Below is a small trained network, with its code and all its weights. Each question gives an input and a class and asks what happens when units are switched off, that is, made to give their printed mean instead of their output.

import numpy as np


def w(rows, s, z=0):
    codes = np.array(rows[::2]) - 128.0
    scale = np.full(codes.shape[1], s)
    scale[-1] = z or s
    return codes * scale


def f(y):
    return np.maximum(y, 0)


def log_softmax(a):
    a = a - a.max(-1, keepdims=True)
    return a - np.log(np.exp(a).sum(-1, keepdims=True))


def net(x, mask):
    res = np.array(x, float).reshape(1, 6) / 4 @ E
    y = f(res @ A[0][:, :-1].T + A[0][:, -1])
    res = res + np.where(mask, y, B[0][:, -1]) @ B[0][:, :-1]
    return log_softmax(res[-1] @ U[:, :-1].T + U[:, -1])


A, B = {}, {}
E = w([
[193,106,79,157,90,169,60,129,92,53,118],'x0',
[120,139,161,109,181,89,103,132,99,103,8],'x1',
[129,133,126,132,128,126,130,131,122,131,128],'x2',
[165,202,139,114,141,154,139,23,102,128,142],'x3',
[132,132,142,128,125,137,130,134,125,125,128],'x4',
[123,125,115,129,129,126,124,121,133,133,124],'x5',
],0.014)
A[0] = w([
[91,147,147,100,143,106,192,131,153,174,127,233],'N1',
[103,89,122,148,117,111,123,195,140,124,123,216],'N2',
[133,115,117,150,105,142,142,125,139,145,196,212],'N3',
[78,136,161,95,161,109,189,124,154,190,135,254],'N4',
[119,129,132,122,122,128,155,124,146,152,164,170],'N5',
[135,137,138,112,147,120,110,117,106,109,89,133],'N6',
[110,115,118,140,111,121,141,150,160,154,151,189],'N7',
[132,123,105,129,96,150,144,136,133,151,202,224],'N8',
[141,112,108,145,93,152,135,121,118,122,171,166],'N9',
[159,137,115,131,110,142,112,111,114,106,121,105],'N10',
[99,81,119,139,121,117,121,214,139,127,123,232],'N11',
[148,136,128,124,123,141,131,89,117,125,141,147],'N12',
[132,132,145,103,162,105,111,131,108,109,84,152],'N13',
[150,185,141,120,136,138,132,24,108,124,139,134],'N14',
[116,114,136,137,139,104,127,155,140,130,131,177],'N15',
[149,142,120,122,126,145,141,86,120,137,151,145],'N16',
[122,131,156,98,170,98,104,122,97,107,7,147],'N17',
[172,115,98,154,88,148,68,129,95,63,122,141],'N18',
[98,123,143,115,157,106,121,163,136,135,109,166],'N19',
[139,174,133,112,139,143,125,64,106,129,139,134],'N20',
[181,120,95,147,102,147,76,135,111,77,120,139],'N21',
[119,131,138,120,150,111,116,132,116,122,107,142],'N22',
[129,100,114,151,110,130,96,165,123,107,123,131],'N23',
[149,136,122,126,123,156,117,95,102,110,130,107],'N24',
[133,133,118,159,96,140,143,131,152,141,185,214],'N25',
[116,163,145,106,139,124,166,85,136,149,134,148],'N26',
],0.014,0.0071)
B[0] = w([
[113,150,221,114,143,118,173,132,138,155,149,228],'N1',
[119,87,144,112,76,197,144,180,149,145,110,211],'N2',
[151,123,112,99,76,119,124,87,138,107,201,215],'N3',
[101,149,214,119,135,106,190,116,135,151,146,249],'N4',
[132,126,146,108,111,116,137,100,98,118,162,181],'N5',
[107,126,118,145,151,120,116,152,85,125,88,167],'N6',
[125,121,130,100,109,141,152,131,134,113,155,185],'N7',
[138,123,117,92,65,120,124,87,153,99,219,225],'N8',
[156,132,91,125,105,121,111,103,180,116,156,192],'N9',
[123,127,86,176,146,115,110,144,129,93,129,163],'N10',
[118,55,139,90,72,219,145,203,152,154,132,227],'N11',
[152,162,103,155,144,103,114,99,142,105,143,166],'N12',
[100,124,126,146,160,123,107,150,115,138,83,182],'N13',
[143,203,116,164,184,2,98,79,90,115,137,209],'N14',
[117,110,171,133,100,154,164,155,147,111,125,168],'N15',
[156,166,125,144,138,94,108,100,131,109,159,175],'N16',
[87,138,158,169,180,158,130,183,117,149,28,232],'N17',
[170,92,28,136,113,136,53,139,131,115,99,222],'N18',
[96,121,157,153,121,139,153,160,141,132,115,181],'N19',
[143,188,128,139,163,52,120,101,102,116,128,185],'N20',
[157,101,54,142,122,153,66,152,124,131,97,210],'N21',
[130,135,153,151,139,123,136,144,135,136,94,159],'N22',
[146,110,103,96,92,168,113,123,116,181,96,176],'N23',
[125,141,92,169,148,102,109,122,137,92,136,163],'N24',
[142,126,132,94,86,125,141,102,133,106,199,211],'N25',
[145,167,167,92,145,107,127,86,99,163,127,184],'N26',
],0.011,0.02)
U = w([
[65,60,176,47,62,160,223,138,168,124,221,210],'0',
[154,187,165,72,150,68,173,17,99,135,208,220],'1',
[53,100,203,166,165,174,218,206,212,163,71,234],'2',
[87,199,183,145,246,77,154,90,60,189,62,62],'3',
[184,47,34,47,46,198,91,131,194,131,151,195],'4',
[174,149,35,191,127,81,59,57,174,40,182,18],'5',
[118,33,79,141,118,206,67,184,75,177,11,41],'6',
[125,143,43,223,254,94,66,149,64,65,60,2],'7',
],0.0053,0.00093)

Each question gives the input, the list of numbers given to net, and the class t.
The units are the neurons (one row each of A and B). Each row of codes is followed by its name. A weight is (code - 128) times the scale printed after its matrix; where a second scale follows, it is the last column's (A, B and U).
mask holds one flag per neuron, in row order. A switched-off neuron (its flag False) gives its mean, the last column of its row in B, instead of its output. The means were averaged over made-up inputs and are rounded, as every weight is.
A unit's drop is (log p(t) with every unit on - log p(t) with that unit switched off) / (log p(t) with every unit on - log p(t) with every unit switched off).
The circuit of an input: a set's keep is (log p(t) with only the set's units on - log p(t) with every unit switched off) / (log p(t) with every unit on - log p(t) with every unit switched off). Starting from the 12 units with the biggest drops (on a tie, the unit counted first), units are removed one at a time, each time the one whose removal leaves the highest keep (on an exact tie, the one counted first), for as long as the keep stays at least 0.8.
circuit, biggest first: the units of the circuit, biggest drop first
most important unit: the unit with the biggest drop
top k neurons: the k neurons with the biggest drops, biggest first
drop of u: that unit's drop, to one decimal
input [-3,1,-8,1,-2,0], class 3: circuit, biggest first	(N11; N8)
input [1,4,-5,-8,-4,3], class 6: top 3 neurons	(N4; N1; N23)
input [4,0,-6,4,6,-7], class 5: most important unit	N17
input [5,1,5,0,-5,6], class 6: circuit, biggest first	(N8; N3)
input [1,-8,5,-1,0,6], class 4: top 3 neurons	(N4; N1; N9)
input [1,-4,2,1,-2,1], class 5: top 2 neurons	(N11; N4)
input [0,1,5,4,8,-3], class 3: top 2 neurons	(N18; N8)
input [8,1,3,0,3,7], class 6: top 2 neurons	(N14; N8)
input [0,3,-4,-4,0,3], class 2: top 2 neurons	(N18; N21)
input [1,4,0,8,-3,4], class 7: top 2 neurons	(N4; N1)
input [2,-2,2,1,5,0], class 5: top 2 neurons	(N11; N2)
input [1,-6,-6,0,-2,-3], class 4: top 3 neurons	(N14; N4; N1)
input [0,6,4,5,1,7], class 3: top 2 neurons	(N18; N21)
input [-8,1,-2,-1,6,7], class 2: top neuron	(N8)
input [1,-6,-4,-8,3,8], class 4: top 3 neurons	(N4; N1; N23)
input [-5,2,0,1,7,-4], class 3: drop of N11	0.3
input [-6,1,4,2,-3,5], class 3: drop of N8	0.2
input [-5,1,-7,-6,1,-3], class 2: drop of N8	0.4
